Rows and whether each has a hidden trait (one of two labels; each part has its own)
[-22   7   1   9   5  12  -5 -10  -6  14  -9   2  35  11  14   2  -4  -8
 -49  13  36  10  -7  11   8  -7   5 -28 -13  10 -21 -15 -13  22  25 -33
 -13  24  27   6  -5 -12 -22 -19   5 -16  -2   7]  (86)
[  4  20  -9   4  11 -23  -5 -11  16 -15  21  -1  -9   4   3   2  -3  15
  14   1 -24  17  -2  -1 -10   0  30   4 -22  -1  12  30  12  -2 -25  11
  -2  14   2  -1 -23  11  28  -9   5  44 -13 -17]  (84)
[  4  19  -2 -27  -2 -21   4   3  11  -1  12  -9 -31   2  16 -10  -2   6
  39 -17 -23   5  -5   1 -20   5  10  11  -7   2  16   6  20  -9 -22  27
  17  -4 -10  -3 -25  13  17   1  -1  31 -10 -12]  (84)
[-43  12 -21 -27  71 -39  -1   8  16   3  70 -72  -4 -20  12 -36 -18   6
  24 -35 -31  46 -61  11 -37 -50  85   4 -72  16 -19  39  19   8 -55 -19
   2  32   5 -32 -66  16  39 -25  44  73 -30 -46]  (86)
[ -3 -11  -8  31  27  -7  -1  -2   2 -17  26  -1  17  -9 -12   0  -7   3
  -2   3  -9  12  12  -5   8 -15  18  -1  -8  -3  -8  28  -3   4 -10 -15
 -15   7   4  -6  -1   2  16  -6  14  26  -3 -10]  (86)
[-37   2 -11  47  43   2 -11 -14  -2  -1  24  -4  59   3  -7   6 -11   1
 -67  19  31  40 -23  10  16 -27  46 -38 -39   9 -38  18 -22  35  16 -69
 -43  47  41  -6  -6 -13  -3 -35  30  14  -8  -1]  (86)
[ 14  -6  -6  30  14  -5   1  -8   5 -24  13  22   9  -2 -21   7  -4   6
   2  17  -9   6   9  -8  17   2   1   3   8  -9   2  35  -3  -2   0  -1
 -15   2   0   6   8   6  16   3   2  26   3  15]  (86)
[ 18 -34  -6  11  22  -3   5  19   1 -23  35 -12 -14 -27 -38  -8   1   5
  43 -12 -24  -9  -3 -17   8  -9  -7  30  13 -14  13  27   5 -23 -21  13
   3 -31 -30 -16  18   5  29  23   9  16   5 -15]  (86)
[ 12   4  -3 -17   2 -22  -7   4  14 -10  22 -22 -33  -7  -5   3   8  17
  36 -15 -25   9  -2  -7 -12  -2  17  18 -17  -6  24  17  11 -15 -29  21
   3 -13 -18 -15  -5  13  17   7   8  33  -6 -13]  (84)
[  4 -10  -6 -24  14 -15   9  17   4  -3  24 -29 -31 -18  -5 -20  -2   2
  50 -28 -31  -4 -17  -6 -19  -6  11  27   4  -3  10   6  15 -21 -32  21
  20 -22 -29 -14 -13  12  24  12   7  21  -6 -20]  (84)
[-10   6  -8 -43  33 -29  10  13   9   9  32 -45 -33 -16  15 -30  -8   1
  60 -39 -35   3 -30   4 -34 -17  26  21 -19   5   3  10  25 -13 -44  18
  25  -9 -19 -13 -43  19  30   1  10  29 -17 -33]  (84)
[ 11  24  -1  13  -1   0   8 -20   2  -5 -14  33   7  14  18   2 -10  -3
 -11  17  -4 -12  13   5  -1  19 -12 -15  17   2   2   6   6   7   5  12
   2  23  14  26 -14  11   5  -4 -19   5  -1  -3]  (86)
[ 15  -4  -5  26   4  -7  -6  -4   7 -23  12  14 -10  -1 -20  12   3  13
  12  10 -13   1   9 -10  12   6   4   7   2 -10  15  17  -3  -8  -6   3
 -13  -5  -5  -1  18   5   9   6   3  19   4  -1]  (84)
[-35  -5 -22  69  76 -14   0 -16   2 -21  53  -6  59 -10 -17  -9 -24   2
 -44  19   8  47 -46   5  13 -39  69 -30 -47   8 -37  54  -8  34  -4 -63
 -42  50  32 -10 -37   2  29 -33  36  57 -12 -22]  (84)
[ 10  -9 -15  26  35 -19  11   0   8 -31  44  -1  -8 -17 -23 -13 -11   8
  39  -6 -31   6  -8 -10   0  -8  27  18   8  -8  10  45  15 -14 -31  12
   2 -10 -11  -4 -12  17  41  13   7  57  -5 -22]  (84)
[ 26  -2  -1  23   3  -9  -1  -9   7 -26   6  28  -5   0 -19  17   3  12
  12  13 -17  -5  17 -10  15  12  -6   7  11 -12  21  22   0  -9  -4  11
 -16  -7  -4   3  13   5  12  10  -4  25   5   2]  (86)
[  1  -7 -23  30  69 -29   9   1  12 -34  67 -17   3 -24 -24 -21 -17  10
  34 -11 -42  25 -28  -8  -5 -24  50  15 -16  -6   4  58  14  -6 -43  -3
 -10   7  -9 -15 -30  20  54  -1  25  78 -13 -24]  (86)
[ -6  -5  -5  -1  18  -8  -1   5   3  -3  21 -17  -3 -10  -7  -5  -2   2
  14  -8  -8   7 -12  -1  -5 -13  24   7 -12   0  -3  12   4  -3 -14  -4
   0   1  -5 -15 -10   2  13   0  11  39  -5 -10]  (86)
[ -5  29 -20   6  53 -39  19 -14  18 -22  41  -7  -8  -6  17 -36 -22   7
  53 -17 -52  10 -31   5 -29  -9  49   7 -14   6   7  53  35   0 -50  23
  16  10  -1   6 -62  35  56 -12   2  88 -23 -47]  (84)
[-34  16 -26  58  79 -32  -2 -25  15 -28  64  -8  48  -2  -5  -8 -30  13
 -34   7 -15  50 -39   8  -1 -36  82 -27 -59   7 -25  71   1  28 -26 -41
 -35  56  35  -5 -54  13  36 -34  34  84 -21 -32]  (84)
[-18  12 -20  26  63 -44 -10  -9  27 -29  71 -30   8 -12 -16  -6 -13  28
  19  -8 -35  55 -35  -1 -17 -31  84  -2 -64   0   0  68  11   5 -50 -20
 -26  31  10 -25 -46  13  47 -25  43  93 -23 -36]  (86)
[ -8   0  -8   9  32 -19   6   7   7  -6  32 -25 -12 -13  -3 -17 -12   4
  28 -15 -25  12 -23  -1 -13 -18  30  12 -20   4   1  23  13  -6 -29   8
   7  -2 -11 -13 -27  15  29  -2  17  39 -11 -23]  (84)

New part:
[ 13  -5  15   0   0   5  11   1   3   4   1  -3 -15  12  -6  -7  -1  -1
  13   8 -12  -1  12  16   0  -5   0   1  -4   4   6  -4  -2]  Z
[  7  -6  -2  -1 -10 -12   2   7 -15 -11   2   6  14  -1   9  -1 -28  26
 -23 -19  -5  21  -7 -16   2   2  -6  -1  -1  -1  -4  -2   1]  Z
[  8   1  12  -1  -3  -9   7  -2   2   8  -2  -2 -12   1  -3  -3   9  -1
  -8   6  -6  -1   5  10  -3   2  -1   2  -5   4   3  -5  -3]  U
[ 33  40  -2   3  14 -32   9  -5  -2 -30  -1   1 -62  37  -7  17  -8  -5
  -3 -10 -23  -8  -3  -3  26  21 -15   6 -15  14   3 -33  -6]  Z
[-11 -21  31   5  38 -11 -13   3 -24   0 -18  16  44 -10   8  -4 -31  -5
 -76 -21  -6  -2 -27   5 -16  -1  24   8  -5  14  14 -18  22]  Z
[ 14   1  12  -2   0  -7   9   1  -3   6   0   0 -15   1   1   1  -3   3
  -2  -3 -13   5   7   0  -6   1  -9   0  -4   2  -1  -4  -1]  Z
[ 11 -34  27  -3 -14 -20  -6   6 -42  -3  13   1 -10   2  -1  -5 -22  47
 -54   1  12  -5  -1   4  24   6  17  40 -18  -1 -47  18  -3]  Z
[-10 -18  50   1  64 -19 -18  -7 -19   0 -31  13  52 -33   3  16   0 -17
 -98 -15  -3 -19 -37  27 -23  13  31   6 -13  18  20 -31  42]  Z
[  5 -11  -6  -6 -19 -58  11   5 -47 -18 -18   0  -4 -12  23 -25 -66   4
  13 -16 -10  24 -22 -24  38 -57  -9  -7 -13  -7  -1 -27  20]  Z
[ 27  72  -8   3  18 -50  -1  -6  -8 -43  -9   1 -66  33  -2  24  -7   2
  -5 -20 -23  -9 -27 -16  38  28 -22   6 -19  14  -8 -35 -10]  Z
[ 94 -31 -19  -8  -2 -25 -17 -10   6 -32  -5   4  17  -6  23  10  -2  33
   7  28   7  -6 -20   3  -1  19  15  -9   1  -7   0  16 -10]  U
[ 24 -12  45   5  36   1  -1  -4 -10   3 -24   6  30   4  -7 -10  -6 -10
 -39  11 -18 -18  -1  59 -18   2  34  12 -13  17  23 -29  11]  Z
[14 -3  7 -1  1 -1  4  2  2 -7  1 -5 -2  4 -3  0  3 11 17  5 -4  3  3 12
  9  2 -1 -3 -3  2  4 -5  4]  U
[  1  -9  50   5   1 -18  24  -3  -7  30  -5   2 -86 -20  -2  18   5 -40
 -22   8   7 -27 -10 -36 -42  23   1 -16  -2  -3  -6  40   0]  Z
[-6  1  0  1 -2  5 -3 -2  2 -1 -2  0 -1  0 -1 -3  4 -3 -5  5  3 -5  2  5
 -4  2  6  3  0  1  2  1 -6]  U
[  2   1  -7   3  -3   7   0  -1   3   1  -2   0   3   9  -2  -8   0  -8
   8   8   0  -7   7  12  -1  -4   9   5   2   0   2   3 -10]  U
[  0  -6   0   0  -7  -6   2   3  -5 -21   0   2  10  -3   2  -3 -11  18
 -16  -6   4   6  -6  -1   3   8   3   1  -2   4   2  -6  -2]  U
[  0   1   1  -1  -8   0   1  -2   0  -3  -3  -1  -1  -6   0   1   6   3
 -11   1   2  -3  -3   4  -2   4   2   1  -4   2   1  -4  -2]  Z
[12  0  7  1 -8  2  8  1 -3 -2 -2  1 -2  8 -1 -8 -8  7 -1  3 -8  3  7 13
 -3 -1  3  4 -4  4  2 -4 -7]  Z
[ 14  68  17   3  -2 -17  -9   0 -15 -27 -13  -6 -16  16   2  -4  -7  26
  11  -5 -16  -1 -23   3  24  10  -8   2 -16  13 -20 -16 -27]  Z
[  8   5   6  -2 -20 -12  11   0 -17   1  -5   8   3  -8  11  -6 -14  14
 -51 -15  -7  12   0 -13 -17   4  -5  10 -10   3  -7  -7 -11]  U
[  8  30   5  -2 -21 -60  17   6 -38  -1 -13  11 -16  -3  24 -35 -54  18
  -1  -7  -6  31 -21 -43  41 -33 -13 -14  -2  -7 -16 -20  32]  Z
[ 11 -13  51   5  -7 -20  24  -1 -11  17  -6   0 -76 -16  -2  17   3 -23
 -19  11  11 -24  -8 -26 -32  26   8 -16  -4  -1  -4  35  -6]  Z
[ -4   4  -4  -1  -7  -8   0  -1  -6  -1  -2   3  11  -9   6   1  -7   7
 -27  -8   3   4  -8 -10  -7   4   0   3  -3   0  -2  -2  -4]  Z
[ 94 -51 -26 -22  -2 -63 -19   3 -28 -48  -3  27  39 -54  61  51 -64 100
 -70 -28  17  31 -74 -98  12  36 -25 -11   4 -14 -10  19  14]  U
[  8  -1   9  -1  -7  -3  10   0  -8   1  -3   2  -4  -1   2  -5  -6   9
 -22  -3  -7   4   3   4  -8   1   1   6  -7   5   2  -6  -7]  Z
[  8 -42  36  -3  11 -22 -17   5 -39  13  27  -8 -36   8  -9   9  -4  32
 -21  15  17 -23   4   8  47  -3  12  43 -14  -9 -71  36  20]  Z
[ 16 100  10   5  19 -17 -15  -7   1 -30 -15 -11 -48  31  -4  10  24  -3
  49   9 -19 -27 -20  11  36  15 -10   2 -18  13 -19 -21 -25]  Z
[-19  -3 -10   3   8  10  -8  -1   8   4   4  -2  -1   3  -2  -2   6 -15
  18   7   8  -7  -1   0   6  -6   5  -3   7   0   1  11   3]  U
[  16  -18   71    6   -3  -43   36    2  -19   25   -4    4 -100  -27
    3   29  -14  -27  -33   -1    9  -19  -21  -55  -39   35   -3  -28
   -4   -4   -9   51    2]  Z
[ 5 10 -4  1 -5 -2 -3 -1 -2  0 -2  2  8  4  2 -2 -2  6 -4 -1 -2 -2  3  4
 -3 -1  2  3 -1 -4 -6 -1 -6]  Z
[  3   8   3  -2  -1  10  -2  -7  12  -6  -7  -7  -4  -8  -6   3  27  -5
   5  16  11 -18   4  22   2  11  11   2  -4   3   4  -9  -4]  U
[ 73 -30 -10 -15   2 -10 -10   3  -6 -33  -8  14  20 -25  29  38 -24  67
   8  13  11   0 -27 -29  20  22  -7   2   5  -8   7  10   4]  U
[ 11  -4   6   0 -11  -4   8   2  -9  -6  -2   3   2   5   2 -11 -13  16
 -15  -4  -6   9   3   5  -1   2   2   4  -5   4   3  -5  -8]  U
[ 20  -7  13   0   0   5  10   1   2   1   2  -3 -12  13  -6  -5  -2   1
  27  10 -13   2  14  20   5  -2  -1   0  -3   3   5  -6  -2]  U
[ 12 -10  12  -3  -8 -21  15   7 -22  -2   3   6  -1  -2  10  -2 -32  26
 -34 -22 -14  33  -6 -20  -4   3 -15   1  -8   6  -1  -7   2]  Z
[  4   0   7   1  -3  16   4  -4  10   1  -3  -6  -4   9 -10  -7  18  -8
  20  21   2 -15  11  34   1   1  14   4  -2   6  10  -3  -9]  Z
[  5  28   1  -8 -20 -73  18   0 -48  -3 -26   2 -27 -22  26 -29 -49 -14
   8  -3  -4  21 -27 -36  47 -59 -14 -14 -14 -12 -13 -36  39]  Z
[ -8 -31  23  -3  12 -16 -16   0 -24   8  16  -7 -32  -4  -9  15  13  16
 -16  14  22 -24  -2   4  33   4  11  28 -10  -5 -49  26  20]  Z
